Here is a tiny trained network, its code and every weight. The questions are about switching its units off for an input and a target symbol, where a switched-off unit gives its printed mean instead of its output.

import numpy as np


def w(rows, s, z=0):
    codes = np.array(rows[::2]) - 128.0
    scale = np.full(codes.shape[1], s)
    scale[-1] = z or s
    return codes * scale


def f(y):
    return y / 2 * (1 + np.tanh(0.7978845608 * (y + 0.044715 * y**3)))


def softmax(a):
    e = np.exp(a - a.max(-1, keepdims=True))
    return e / e.sum(-1, keepdims=True)


def log_softmax(a):
    a = a - a.max(-1, keepdims=True)
    return a - np.log(np.exp(a).sum(-1, keepdims=True))


def net(x, mask):
    ids = ['αβγεζθλμξπστφω'.index(c) for c in x.split()]
    T = len(ids)
    res = E[ids] + P[:T]
    u = 0
    for l in range(3):
        r = res
        for j in range(2):
            rows = slice(2 * j, 2 * j + 2)
            q, k, v = (r @ M[l][rows].T for M in (Q, K, V))
            z = softmax(np.where(np.tri(T) > 0, q @ k.T / 2**0.5, -1e9)) @ v
            o = O[l][rows]
            res = res + np.where(mask[u + j], z, o[:, -1]) @ o[:, :-1]
        u += 2
        y = f(res @ A[l][:, :-1].T + A[l][:, -1])
        res = res + np.where(mask[u : u + 12], y, B[l][:, -1]) @ B[l][:, :-1]
        u += 12
    return log_softmax(res[-1] @ U[:, :-1].T + U[:, -1])


Q, K, V, O, A, B = {}, {}, {}, {}, {}, {}
E = w([
[108,161,155,147,124,102,82],'α',
[84,115,121,133,202,194,121],'β',
[71,186,144,145,183,117,129],'γ',
[141,166,122,81,65,112,94],'ε',
[118,102,206,97,116,102,182],'ζ',
[79,132,196,178,186,118,142],'θ',
[110,168,147,140,9,76,115],'λ',
[89,93,165,184,90,131,115],'μ',
[122,217,146,91,61,51,161],'ξ',
[145,135,73,45,104,188,103],'π',
[133,85,118,106,42,176,84],'σ',
[129,71,131,99,142,194,103],'τ',
[116,170,153,57,159,122,194],'φ',
[210,73,24,248,106,82,192],'ω',
],0.011)
P = w([
[123,140,124,166,114,154,117],'0',
[125,114,97,125,148,66,126],'1',
[74,81,94,54,139,66,129],'2',
[94,98,124,66,137,89,152],'3',
[144,106,184,104,69,166,251],'4',
[180,191,222,209,107,251,175],'5',
[119,163,144,156,140,136,144],'6',
],0.012)
Q[0] = w([
[98,143,135,187,114,143,123],'0.h1',
[117,118,112,107,154,81,169],'0.h1',
[92,216,141,206,185,128,6],'0.h2',
[192,163,140,156,105,198,165],'0.h2',
],0.013)
K[0] = w([
[66,166,197,52,175,131,72],'0.h1',
[113,97,70,120,170,65,163],'0.h1',
[10,133,190,31,112,165,90],'0.h2',
[52,35,44,92,155,1,108],'0.h2',
],0.0088)
V[0] = w([
[182,110,104,161,161,102,234],'0.h1',
[63,170,174,15,172,133,106],'0.h1',
[188,54,163,89,49,19,253],'0.h2',
[111,131,135,217,126,34,26],'0.h2',
],0.0056)
O[0] = w([
[223,148,177,216,201,102,173,124],'0.h1',
[23,115,91,107,171,60,66,94],'0.h1',
[205,94,176,120,145,69,133,248],'0.h2',
[28,168,216,3,121,211,77,219],'0.h2',
],0.0064,0.0016)
A[0] = w([
[17,53,65,106,88,62,55,171],'0.n1',
[77,17,214,69,137,43,180,115],'0.n2',
[187,81,89,234,86,122,169,30],'0.n3',
[123,49,145,131,209,116,147,77],'0.n4',
[186,130,220,66,158,160,132,142],'0.n5',
[77,3,192,121,136,219,120,208],'0.n6',
[115,178,137,130,175,74,85,71],'0.n7',
[79,201,228,141,92,183,102,235],'0.n8',
[48,171,135,86,197,70,89,239],'0.n9',
[125,158,157,64,101,66,232,239],'0.n10',
[39,90,18,62,92,131,104,135],'0.n11',
[149,147,164,182,155,65,125,3],'0.n12',
],0.0055,0.0022)
B[0] = w([
[161,56,74,24,122,83,111,221],'0.n1',
[74,55,76,172,164,121,53,213],'0.n2',
[159,172,28,71,169,118,102,146],'0.n3',
[113,117,110,167,158,122,72,123],'0.n4',
[192,84,208,152,168,128,153,189],'0.n5',
[85,81,124,222,150,197,113,216],'0.n6',
[116,164,115,75,99,133,148,116],'0.n7',
[21,135,159,153,91,203,186,247],'0.n8',
[62,146,105,2,159,101,159,203],'0.n9',
[19,147,197,171,153,79,141,253],'0.n10',
[128,84,104,72,116,124,51,208],'0.n11',
[106,155,94,133,97,182,99,114],'0.n12',
],0.006,0.004)
Q[1] = w([
[58,109,104,118,122,98,86],'1.h1',
[136,144,150,177,111,144,217],'1.h1',
[69,35,134,138,107,121,214],'1.h2',
[178,175,191,209,130,200,254],'1.h2',
],0.0089)
K[1] = w([
[125,143,159,157,103,165,130],'1.h1',
[217,134,95,136,185,68,123],'1.h1',
[242,223,50,210,162,99,150],'1.h2',
[168,50,87,126,184,2,89],'1.h2',
],0.0084)
V[1] = w([
[95,82,111,87,127,174,44],'1.h1',
[104,135,162,226,79,172,176],'1.h1',
[190,2,80,160,185,203,76],'1.h2',
[175,35,154,111,4,97,84],'1.h2',
],0.0074)
O[1] = w([
[79,67,105,113,104,108,122,254],'1.h1',
[134,59,194,100,138,162,179,112],'1.h1',
[113,64,104,165,102,153,205,156],'1.h2',
[155,10,204,167,60,108,84,197],'1.h2',
],0.011,0.0027)
A[1] = w([
[159,131,104,44,112,93,131,207],'1.n1',
[85,165,180,91,45,172,72,161],'1.n2',
[175,81,212,116,113,128,115,153],'1.n3',
[79,47,57,152,116,112,125,156],'1.n4',
[49,82,79,132,140,159,15,191],'1.n5',
[113,130,78,147,152,81,42,223],'1.n6',
[93,135,93,118,83,2,118,254],'1.n7',
[56,95,40,111,112,146,74,173],'1.n8',
[123,166,218,156,171,90,183,22],'1.n9',
[107,112,126,163,165,27,70,165],'1.n10',
[100,174,93,219,197,187,172,77],'1.n11',
[174,143,116,161,186,75,104,73],'1.n12',
],0.0067,0.003)
B[1] = w([
[70,106,133,167,96,203,109,177],'1.n1',
[61,97,146,112,120,95,25,205],'1.n2',
[138,170,209,61,172,102,118,185],'1.n3',
[187,172,142,148,80,93,224,235],'1.n4',
[113,201,171,138,113,24,132,255],'1.n5',
[178,212,141,145,137,135,152,178],'1.n6',
[198,85,101,200,166,154,177,221],'1.n7',
[126,190,129,159,131,55,197,238],'1.n8',
[93,187,155,223,183,152,168,168],'1.n9',
[254,148,166,101,150,111,146,176],'1.n10',
[115,59,58,94,204,166,91,167],'1.n11',
[144,90,152,104,75,165,97,133],'1.n12',
],0.0055,0.0094)
Q[2] = w([
[133,189,161,164,102,113,162],'2.h1',
[151,194,111,83,133,117,211],'2.h1',
[123,114,129,73,167,49,165],'2.h2',
[183,103,99,2,115,99,117],'2.h2',
],0.0086)
K[2] = w([
[178,144,123,254,113,99,142],'2.h1',
[144,163,118,199,116,210,126],'2.h1',
[111,151,174,169,102,235,111],'2.h2',
[47,158,180,155,91,145,130],'2.h2',
],0.009)
V[2] = w([
[114,134,123,111,115,118,121],'2.h1',
[188,92,107,121,190,144,160],'2.h1',
[86,136,86,49,120,19,130],'2.h2',
[168,114,29,58,2,175,70],'2.h2',
],0.0057)
O[2] = w([
[138,124,125,119,133,107,149,126],'2.h1',
[94,179,167,112,137,196,112,97],'2.h1',
[121,119,97,21,150,55,138,226],'2.h2',
[106,96,159,225,211,1,99,3],'2.h2',
],0.0083,0.0055)
A[2] = w([
[112,176,95,125,81,91,172,136],'2.n1',
[155,86,147,177,101,79,59,145],'2.n2',
[122,3,166,135,105,138,189,153],'2.n3',
[176,53,181,110,99,99,93,3],'2.n4',
[73,103,123,63,160,107,173,123],'2.n5',
[156,105,147,229,92,101,192,24],'2.n6',
[99,54,216,123,124,129,92,94],'2.n7',
[150,164,156,85,105,219,127,238],'2.n8',
[28,148,145,191,70,182,94,236],'2.n9',
[83,94,125,83,147,78,173,151],'2.n10',
[223,93,56,175,103,116,149,77],'2.n11',
[111,189,56,100,49,171,146,156],'2.n12',
],0.0076,0.0028)
B[2] = w([
[165,98,83,182,157,171,118,219],'2.n1',
[149,92,174,183,220,53,255,167],'2.n2',
[200,183,114,169,91,237,71,241],'2.n3',
[158,166,136,162,222,160,139,179],'2.n4',
[106,89,133,150,103,176,70,220],'2.n5',
[54,240,84,124,79,115,94,229],'2.n6',
[169,135,130,99,245,153,67,186],'2.n7',
[131,92,167,83,84,16,194,220],'2.n8',
[73,73,90,97,125,71,62,199],'2.n9',
[148,101,136,186,85,174,51,247],'2.n10',
[73,199,123,26,196,143,137,173],'2.n11',
[141,81,116,137,237,151,150,194],'2.n12',
],0.0064,0.011)
U = w([
[30,109,132,91,58,60,22,111],'α',
[121,2,56,200,211,161,176,128],'β',
[60,179,57,114,220,141,30,106],'γ',
[101,56,172,155,147,32,163,252],'ε',
[180,68,188,67,58,105,245,114],'ζ',
[16,71,127,70,162,116,188,148],'θ',
[122,160,172,110,222,127,46,76],'λ',
[156,76,179,88,61,178,48,127],'μ',
[135,245,188,27,60,85,75,128],'ξ',
[59,211,102,136,89,32,180,66],'π',
[246,126,148,213,147,157,110,125],'σ',
[121,170,69,148,28,168,95,151],'τ',
[191,234,82,85,212,159,183,143],'φ',
[105,177,166,127,168,133,180,60],'ω',
],0.0051,0.004)

Each question gives the input, a string of symbols that net reads in full, and the target symbol t.
The units are the heads (2 rows each of Q, K, V and O) and the neurons (one row each of A and B). Each row of codes is followed by its name. A weight is (code - 128) times the scale printed after its matrix; where a second scale follows, it is the last column's (O, A, B and U).
mask holds one flag per unit, layer by layer, with each layer's heads first. A switched-off unit (its flag False) gives its mean, the last column of its rows in O or B, instead of its output. The means were averaged over made-up inputs and are rounded, as every weight is.
A unit's drop is (log p(t) with every unit on - log p(t) with that unit switched off) / (log p(t) with every unit on - log p(t) with every unit switched off).
The circuit of an input: a set's keep is (log p(t) with only the set's units on - log p(t) with every unit switched off) / (log p(t) with every unit on - log p(t) with every unit switched off). Starting from the 12 units with the biggest drops (on a tie, the unit counted first), units are removed one at a time, each time the one whose removal leaves the highest keep (on an exact tie, the one counted first), for as long as the keep stays at least 0.8.
circuit, biggest first: the units of the circuit, biggest drop first
most important unit: the unit with the biggest drop
top k neurons: the k neurons with the biggest drops, biggest first
top k neurons in layer l: the k neurons of layer l with the biggest drops, biggest first
input σ τ σ ζ, target σ: most important unit => 2.n3
input μ ε σ σ σ β, target σ: circuit, biggest first => (1.h2; 2.n3; 0.n1; 0.n11)
input τ ε ζ σ μ, target ε: top 2 neurons in layer 0 => (0.n6; 0.n1)
input ξ ω ε ε λ, target α: top 2 neurons => (2.n9; 0.n3)
input β ω φ α α α ξ, target π: top 3 neurons => (0.n3; 1.n9; 2.n3)
input τ σ ζ, target τ: top 2 neurons in layer 2 => (2.n3; 2.n6)
input β ε ζ σ θ π, target ζ: top 2 neurons => (0.n2; 1.n8)
input ε φ ε α σ ε, target ε: top 2 neurons => (0.n1; 2.n2)
input π ε ξ ε θ, target ε: top 3 neurons in layer 0 => (0.n6; 0.n1; 0.n2)
input ε λ τ θ β, target λ: top 2 neurons => (2.n7; 0.n6)
input α ε ε φ λ γ, target ε: top 2 neurons in layer 0 => (0.n1; 0.n11)
input τ θ λ ε φ, target θ: top 2 neurons => (2.n3; 1.n5)
input α θ θ ε φ τ, target θ: top 3 neurons in layer 2 => (2.n3; 2.n12; 2.n8)
input τ π σ σ, target τ: top 3 neurons => (2.n3; 2.n6; 1.n4)
input ζ μ τ ξ, target ζ: most important unit => 2.h2
input α λ τ ζ ω, target φ: top 2 neurons => (0.n3; 2.n11)
input ω σ ε ξ φ, target ω: top 2 neurons => (0.n3; 1.n9)
input μ φ σ μ τ α, target σ: top 2 neurons => (0.n1; 0.n11)
input σ θ θ, target σ: top 3 neurons in layer 2 => (2.n3; 2.n10; 2.n4)
input ξ τ σ, target ξ: most important unit => 1.h2
input ε γ σ, target ε: top 2 neurons => (2.n2; 1.n5)
input ξ φ ξ λ ε φ, target ξ: top 2 neurons in layer 0 => (0.n1; 0.n10)
input τ ω ζ, target λ: top 4 neurons in layer 0 => (0.n3; 0.n2; 0.n10; 0.n5)
input α ζ σ σ ξ π, target σ: top 4 neurons => (0.n1; 2.n3; 0.n11; 2.n4)
input π γ φ ξ, target π: top 2 neurons in layer 2 => (2.n6; 2.n11)
input σ τ τ τ τ σ, target τ: top 3 neurons => (2.n3; 2.n6; 0.n1)
input ε τ ε ε α τ, target ε: most important unit => 1.h1
input π τ σ, target π: top 2 neurons => (2.n6; 1.n4)
input σ σ θ π τ, target σ: top 2 neurons in layer 2 => (2.n3; 2.n4)
input τ σ τ, target τ: top 2 neurons in layer 1 => (1.n4; 1.n8)
